Here is a tiny trained network, its code and every weight. The questions are about switching its units off for an input and a target symbol, where a switched-off unit gives its printed mean instead of its output.

import numpy as np


def w(rows, s, z=0):
    codes = np.array(rows[::2]) - 128.0
    scale = np.full(codes.shape[1], s)
    scale[-1] = z or s
    return codes * scale


def norm(h):
    return h / np.sqrt((h * h).mean(-1, keepdims=True) + 1e-5)


def f(y):
    return y / 2 * (1 + np.tanh(0.7978845608 * (y + 0.044715 * y**3)))


def softmax(a):
    e = np.exp(a - a.max(-1, keepdims=True))
    return e / e.sum(-1, keepdims=True)


def log_softmax(a):
    a = a - a.max(-1, keepdims=True)
    return a - np.log(np.exp(a).sum(-1, keepdims=True))


def net(x, mask):
    ids = ['αδεηθξπστφψ'.index(c) for c in x.split()]
    T = len(ids)
    res = E[ids] + P[:T]
    q, k, v = (norm(res) @ M[0].T for M in (Q, K, V))
    z = softmax(np.where(np.tri(T) > 0, q @ k.T / 3**0.5, -1e9)) @ v
    res = res + np.where(mask[0], z, O[0][:, -1]) @ O[0][:, :-1]
    y = f(norm(res) @ A[0][:, :-1].T + A[0][:, -1])
    res = res + np.where(mask[1:17], y, B[0][:, -1]) @ B[0][:, :-1]
    return log_softmax(norm(res)[-1] @ U[:, :-1].T + U[:, -1])


Q, K, V, O, A, B = {}, {}, {}, {}, {}, {}
E = w([
[149,62,59,125,84,128,166,164,104,59,83,88],'α',
[155,54,74,174,65,108,103,135,83,69,127,158],'δ',
[128,128,82,127,121,79,87,179,41,56,138,65],'ε',
[195,121,129,80,50,49,123,182,117,86,136,89],'η',
[118,83,142,130,2,148,199,136,109,100,141,111],'θ',
[64,183,106,164,66,169,154,155,90,88,163,62],'ξ',
[100,169,130,111,40,143,57,111,91,130,78,106],'π',
[129,115,144,74,145,140,132,102,178,56,204,112],'σ',
[189,128,199,155,152,82,218,138,128,55,151,148],'τ',
[168,169,195,195,135,143,130,76,132,121,30,166],'φ',
[143,128,172,100,238,128,87,112,60,153,153,215],'ψ',
],0.0059)
P = w([
[92,149,70,105,128,36,142,2,159,124,111,98],'0',
[126,120,72,118,93,71,149,56,122,94,122,104],'1',
[210,146,103,158,136,122,132,25,95,215,183,56],'2',
[124,143,120,100,66,124,156,114,91,30,111,139],'3',
[122,58,139,140,103,120,76,121,138,64,114,115],'4',
[201,161,131,137,102,169,124,105,73,149,174,113],'5',
[131,160,179,107,69,169,129,220,90,28,103,169],'6',
[102,74,205,140,91,168,84,204,120,46,118,144],'7',
[201,183,178,139,108,200,125,171,75,114,174,160],'8',
],0.0059)
Q[0] = w([
[124,146,122,140,194,120,148,126,156,242,128,105],'H1',
[2,117,69,118,126,44,156,198,181,128,45,132],'H1',
[201,159,121,173,59,118,145,121,42,126,146,114],'H1',
],0.0084)
K[0] = w([
[85,138,80,117,174,72,132,2,175,147,121,145],'H1',
[133,82,12,126,71,94,123,81,146,111,129,57],'H1',
[81,143,228,107,136,164,108,171,173,70,108,171],'H1',
],0.0078)
V[0] = w([
[163,139,183,182,68,148,193,107,184,102,80,77],'H1',
[162,83,144,71,171,81,171,107,187,101,253,102],'H1',
[202,101,181,134,148,79,145,130,109,115,47,214],'H1',
],0.0056)
O[0] = w([
[124,159,110,144,164,62,139,153,254,201,119,127,209],'H1',
[162,123,213,114,150,142,156,233,109,91,115,215,253],'H1',
[166,90,192,131,181,64,180,47,105,172,110,103,137],'H1',
],0.0064,0.0036)
A[0] = w([
[98,99,144,156,127,163,130,208,110,114,107,173,137],'N1',
[135,124,190,114,199,118,194,170,132,204,111,161,6],'N2',
[71,126,67,88,96,177,58,63,147,196,123,71,44],'N3',
[153,92,135,136,98,144,157,104,142,119,150,85,165],'N4',
[58,162,43,148,134,217,100,199,149,158,154,145,24],'N5',
[142,197,130,45,137,243,118,237,138,110,134,254,3],'N6',
[56,92,85,71,187,138,187,154,151,84,5,95,44],'N7',
[105,109,155,126,186,150,128,81,49,180,119,168,109],'N8',
[138,152,63,153,147,97,88,178,181,158,159,119,122],'N9',
[121,130,81,109,107,202,76,149,81,79,158,131,114],'N10',
[140,200,162,109,148,187,84,199,83,158,151,120,100],'N11',
[101,153,187,122,182,203,111,101,154,151,157,92,100],'N12',
[70,88,140,143,76,129,177,123,195,173,104,188,80],'N13',
[196,131,106,177,153,148,100,147,109,146,188,131,87],'N14',
[89,146,140,186,199,168,124,63,151,166,45,126,107],'N15',
[94,84,129,171,152,107,61,89,95,109,89,117,128],'N16',
],0.0069,0.0062)
B[0] = w([
[98,88,160,141,169,126,94,116,169,180,125,149,194],'N1',
[47,213,98,251,182,181,140,128,97,1,155,160,130],'N2',
[209,204,215,112,120,158,41,105,148,45,107,179,138],'N3',
[74,110,129,119,164,136,104,130,123,144,90,184,166],'N4',
[170,23,151,201,40,58,186,89,157,68,213,58,124],'N5',
[225,53,123,130,204,213,63,164,221,166,191,175,254],'N6',
[179,144,109,153,147,219,155,147,143,103,33,24,121],'N7',
[133,74,203,63,120,194,155,114,82,120,126,59,129],'N8',
[68,125,194,109,124,204,170,96,108,159,123,160,135],'N9',
[92,146,155,122,207,122,116,152,151,189,152,84,179],'N10',
[160,63,108,148,99,131,144,111,163,117,110,191,166],'N11',
[85,114,118,149,104,66,130,88,93,123,50,109,124],'N12',
[63,149,193,109,160,162,125,144,105,163,124,171,133],'N13',
[85,153,130,94,99,90,141,162,174,87,99,116,133],'N14',
[126,84,137,121,158,58,101,103,190,222,153,73,133],'N15',
[68,98,158,158,154,141,98,140,142,157,129,178,153],'N16',
],0.0066,0.0083)
U = w([
[141,102,90,140,130,187,162,133,152,98,2,57,108],'α',
[86,49,52,171,97,92,110,92,103,100,102,198,107],'δ',
[69,172,87,122,175,114,80,194,71,146,149,66,174],'ε',
[174,127,144,63,66,5,138,204,135,109,99,121,53],'η',
[54,166,138,81,66,158,203,154,142,187,103,171,187],'θ',
[116,118,132,178,42,151,157,121,156,93,214,47,62],'ξ',
[149,226,144,111,77,157,44,66,131,96,104,149,105],'π',
[177,78,146,112,168,172,92,179,190,137,158,165,192],'σ',
[130,207,155,210,191,105,199,125,122,62,125,171,2],'τ',
[147,149,133,132,170,73,154,33,175,212,131,75,115],'φ',
[153,84,183,78,135,166,163,76,24,110,139,103,180],'ψ',
],0.0069,0.002)

Each question gives the input, a string of symbols that net reads in full, and the target symbol t.
The units are the heads (3 rows each of Q, K, V and O) and the neurons (one row each of A and B). Each row of codes is followed by its name. A weight is (code - 128) times the scale printed after its matrix; where a second scale follows, it is the last column's (O, A, B and U).
mask holds one flag per unit, heads first, then neurons. A switched-off unit (its flag False) gives its mean, the last column of its rows in O or B, instead of its output. The means were averaged over made-up inputs and are rounded, as every weight is.
A unit's drop is (log p(t) with every unit on - log p(t) with that unit switched off) / (log p(t) with every unit on - log p(t) with every unit switched off).
The circuit of an input: a set's keep is (log p(t) with only the set's units on - log p(t) with every unit switched off) / (log p(t) with every unit on - log p(t) with every unit switched off). Starting from the 12 units with the biggest drops (on a tie, the unit counted first), units are removed one at a time, each time the one whose removal leaves the highest keep (on an exact tie, the one counted first), for as long as the keep stays at least 0.8.
circuit, biggest first: the units of the circuit, biggest drop first
top k neurons: the k neurons with the biggest drops, biggest first
drop of u: that unit's drop, to one decimal
input θ δ ε ε θ δ, target θ: circuit, biggest first	H1, N9, N6
input σ σ δ θ θ ε η, target η: circuit, biggest first	H1, N6
input ξ δ θ, target ξ: circuit, biggest first	H1, N5
input σ δ σ τ θ δ, target τ: circuit, biggest first	H1, N2, N6
input σ δ σ θ α σ σ η, target η: circuit, biggest first	N6, H1
input ψ ψ θ π η α, target π: circuit, biggest first	H1, N3, N6
input φ ψ ξ, target ψ: circuit, biggest first	H1, N8
input σ δ δ δ σ σ ξ σ, target ξ: circuit, biggest first	H1, N5, N6
input σ θ ε ψ η τ, target ψ: circuit, biggest first	H1
input ε σ δ π η σ α, target α: circuit, biggest first	H1, N7
input θ π φ ε α σ ψ τ, target τ: circuit, biggest first	H1, N2, N6
input σ θ σ σ σ σ δ ψ, target ψ: top 2 neurons	N8, N6
input θ δ ε, target θ: circuit, biggest first	N9, H1, N6
input τ σ σ δ ε, target ε: top 3 neurons	N6, N10, N11
input δ σ π σ ε ε θ α, target α: top 2 neurons	N7, N6
input φ ξ σ σ σ ε σ φ δ, target φ: top neuron	N6
input θ δ δ, target θ: top 2 neurons	N9, N6
input φ δ δ ψ σ σ σ θ, target θ: top 2 neurons	N6, N13
input σ δ σ τ τ π, target τ: circuit, biggest first	H1, N2
input τ δ σ δ σ, target δ: top 2 neurons	N6, N10
input σ σ φ σ α σ δ ε θ, target θ: top 2 neurons	N6, N4
input ψ δ π, target ψ: drop of H1	0.8
input δ α φ δ δ θ ψ φ θ, target ψ: drop of H1	1.2
input ε σ ε φ, target φ: drop of H1	0.7
input σ σ ε ε π, target π: top 2 neurons	N3, N6
